Below is a small trained network, with its code and all its weights. Each question gives an input and a class and asks what happens when units are switched off, that is, made to give their printed mean instead of their output.

import numpy as np


def w(rows, s, z=0):
    codes = np.array(rows[::2]) - 128.0
    scale = np.full(codes.shape[1], s)
    scale[-1] = z or s
    return codes * scale


def f(y):
    return np.maximum(y, 0)


def log_softmax(a):
    a = a - a.max(-1, keepdims=True)
    return a - np.log(np.exp(a).sum(-1, keepdims=True))


def net(x, mask):
    res = np.array(x, float).reshape(1, 7) / 4 @ E
    y = f(res @ A[0][:, :-1].T + A[0][:, -1])
    res = res + np.where(mask, y, B[0][:, -1]) @ B[0][:, :-1]
    return log_softmax(res[-1] @ U[:, :-1].T + U[:, -1])


A, B = {}, {}
E = w([
[8,140,102,123,79,186,105,90],'x0',
[128,133,122,123,139,132,123,129],'x1',
[138,43,95,34,119,101,152,40],'x2',
[127,131,130,127,123,123,131,125],'x3',
[139,136,168,124,140,219,201,92],'x4',
[117,115,143,126,126,125,133,139],'x5',
[131,133,118,136,130,127,128,123],'x6',
],0.014)
A[0] = w([
[202,81,118,100,147,68,92,119,137],'neuron 1',
[89,152,79,107,92,60,49,189,158],'neuron 2',
[126,37,58,55,113,155,164,73,10],'neuron 3',
[250,153,177,134,176,107,182,168,204],'neuron 4',
[65,173,158,118,103,191,175,105,118],'neuron 5',
[115,68,91,56,119,135,184,40,163],'neuron 6',
[128,96,132,87,116,124,141,41,144],'neuron 7',
[174,72,77,94,119,81,118,132,149],'neuron 8',
[103,148,133,179,164,105,145,144,147],'neuron 9',
[204,159,175,125,201,121,171,160,34],'neuron 10',
[176,100,100,70,135,30,130,107,156],'neuron 11',
[92,128,109,165,114,72,27,126,58],'neuron 12',
[254,114,176,180,176,111,163,142,98],'neuron 13',
[142,115,85,83,142,21,184,101,143],'neuron 14',
[100,165,126,157,112,184,133,145,139],'neuron 15',
[59,120,112,125,124,134,93,99,64],'neuron 16',
],0.0097,0.012)
B[0] = w([
[125,55,154,193,173,139,52,135,195],'neuron 1',
[145,192,92,63,100,83,255,182,211],'neuron 2',
[25,235,191,19,79,148,229,100,184],'neuron 3',
[169,157,39,84,119,73,150,165,249],'neuron 4',
[113,87,174,173,179,228,98,106,194],'neuron 5',
[177,132,57,104,109,56,160,190,235],'neuron 6',
[178,155,95,116,118,95,144,172,196],'neuron 7',
[120,81,149,194,157,165,89,122,190],'neuron 8',
[133,169,166,109,98,92,141,127,171],'neuron 9',
[34,187,182,87,102,167,209,48,172],'neuron 10',
[115,70,120,179,174,172,47,98,209],'neuron 11',
[95,184,182,39,103,123,244,52,167],'neuron 12',
[93,176,148,49,82,104,188,116,207],'neuron 13',
[140,93,135,177,160,164,69,121,196],'neuron 14',
[130,87,125,162,156,191,112,94,187],'neuron 15',
[177,160,90,92,148,73,180,206,155],'neuron 16',
],0.0089,0.017)
U = w([
[205,139,63,123,107,27,165,215,18],'0',
[93,179,180,93,85,147,200,81,255],'1',
[150,31,160,254,140,203,25,111,113],'2',
],0.0094,0.0065)

Each question gives the input, the list of numbers given to net, and the class t.
The units are the neurons (one row each of A and B). Each row of codes is followed by its name. A weight is (code - 128) times the scale printed after its matrix; where a second scale follows, it is the last column's (A, B and U).
mask holds one flag per neuron, in row order. A switched-off neuron (its flag False) gives its mean, the last column of its row in B, instead of its output. The means were averaged over made-up inputs and are rounded, as every weight is.
A unit's drop is (log p(t) with every unit on - log p(t) with that unit switched off) / (log p(t) with every unit on - log p(t) with every unit switched off).
The circuit of an input: a set's keep is (log p(t) with only the set's units on - log p(t) with every unit switched off) / (log p(t) with every unit on - log p(t) with every unit switched off). Starting from the 12 units with the biggest drops (on a tie, the unit counted first), units are removed one at a time, each time the one whose removal leaves the highest keep (on an exact tie, the one counted first), for as long as the keep stays at least 0.8.
units of the circuit, in order: the units of the circuit, biggest drop first
most important unit: the unit with the biggest drop
k most important neurons: the k neurons with the biggest drops, biggest first
drop of u: that unit's drop, to one decimal
input [-4,7,-8,2,2,-6,-4], class 1: units of the circuit, in order -> neuron 10
input [4,6,-2,-5,-7,-3,7], class 1: 4 most important neurons -> neuron 12; neuron 6; neuron 4; neuron 7
input [0,8,2,-6,8,-6,8], class 0: units of the circuit, in order -> neuron 6; neuron 10
input [3,5,-2,6,-8,4,-8], class 1: 4 most important neurons -> neuron 12; neuron 6; neuron 4; neuron 7
input [2,-5,-8,0,-6,5,-2], class 1: 2 most important neurons -> neuron 12; neuron 6
input [-1,3,8,-4,3,-2,6], class 0: 2 most important neurons -> neuron 6; neuron 7
input [1,-6,0,-1,-8,-4,5], class 1: 3 most important neurons -> neuron 12; neuron 6; neuron 4
input [-4,5,-3,1,3,-8,6], class 1: 4 most important neurons -> neuron 10; neuron 6; neuron 13; neuron 7
input [2,0,-3,2,-6,-6,0], class 1: 4 most important neurons -> neuron 12; neuron 6; neuron 4; neuron 7
input [-7,3,-6,0,1,5,-1], class 1: 3 most important neurons -> neuron 10; neuron 13; neuron 6
input [-1,-2,5,-5,8,-3,-8], class 0: 4 most important neurons -> neuron 6; neuron 7; neuron 10; neuron 12
input [-5,-7,-6,-2,3,-5,-1], class 1: 3 most important neurons -> neuron 10; neuron 6; neuron 13
input [0,-1,6,6,2,5,7], class 0: 3 most important neurons -> neuron 6; neuron 7; neuron 10
input [7,3,4,-5,-3,5,-1], class 0: 3 most important neurons -> neuron 6; neuron 16; neuron 10
input [4,-2,4,-7,-4,1,-3], class 0: most important unit -> neuron 6
input [5,-3,-8,4,-7,1,-6], class 1: 3 most important neurons -> neuron 12; neuron 6; neuron 4
input [4,-1,0,-8,8,-7,-8], class 2: 2 most important neurons -> neuron 5; neuron 2
input [8,7,7,7,-5,-8,-1], class 0: drop of neuron 16 -> 0.5
input [2,-6,-8,4,-6,-7,4], class 1: drop of neuron 4 -> 0.2
input [-6,-6,3,-6,-1,-2,-1], class 2: drop of neuron 11 -> 0.2
input [1,-1,6,7,-1,7,-6], class 0: drop of neuron 7 -> 0.5
input [-8,7,7,5,-6,-8,5], class 2: most important unit -> neuron 11
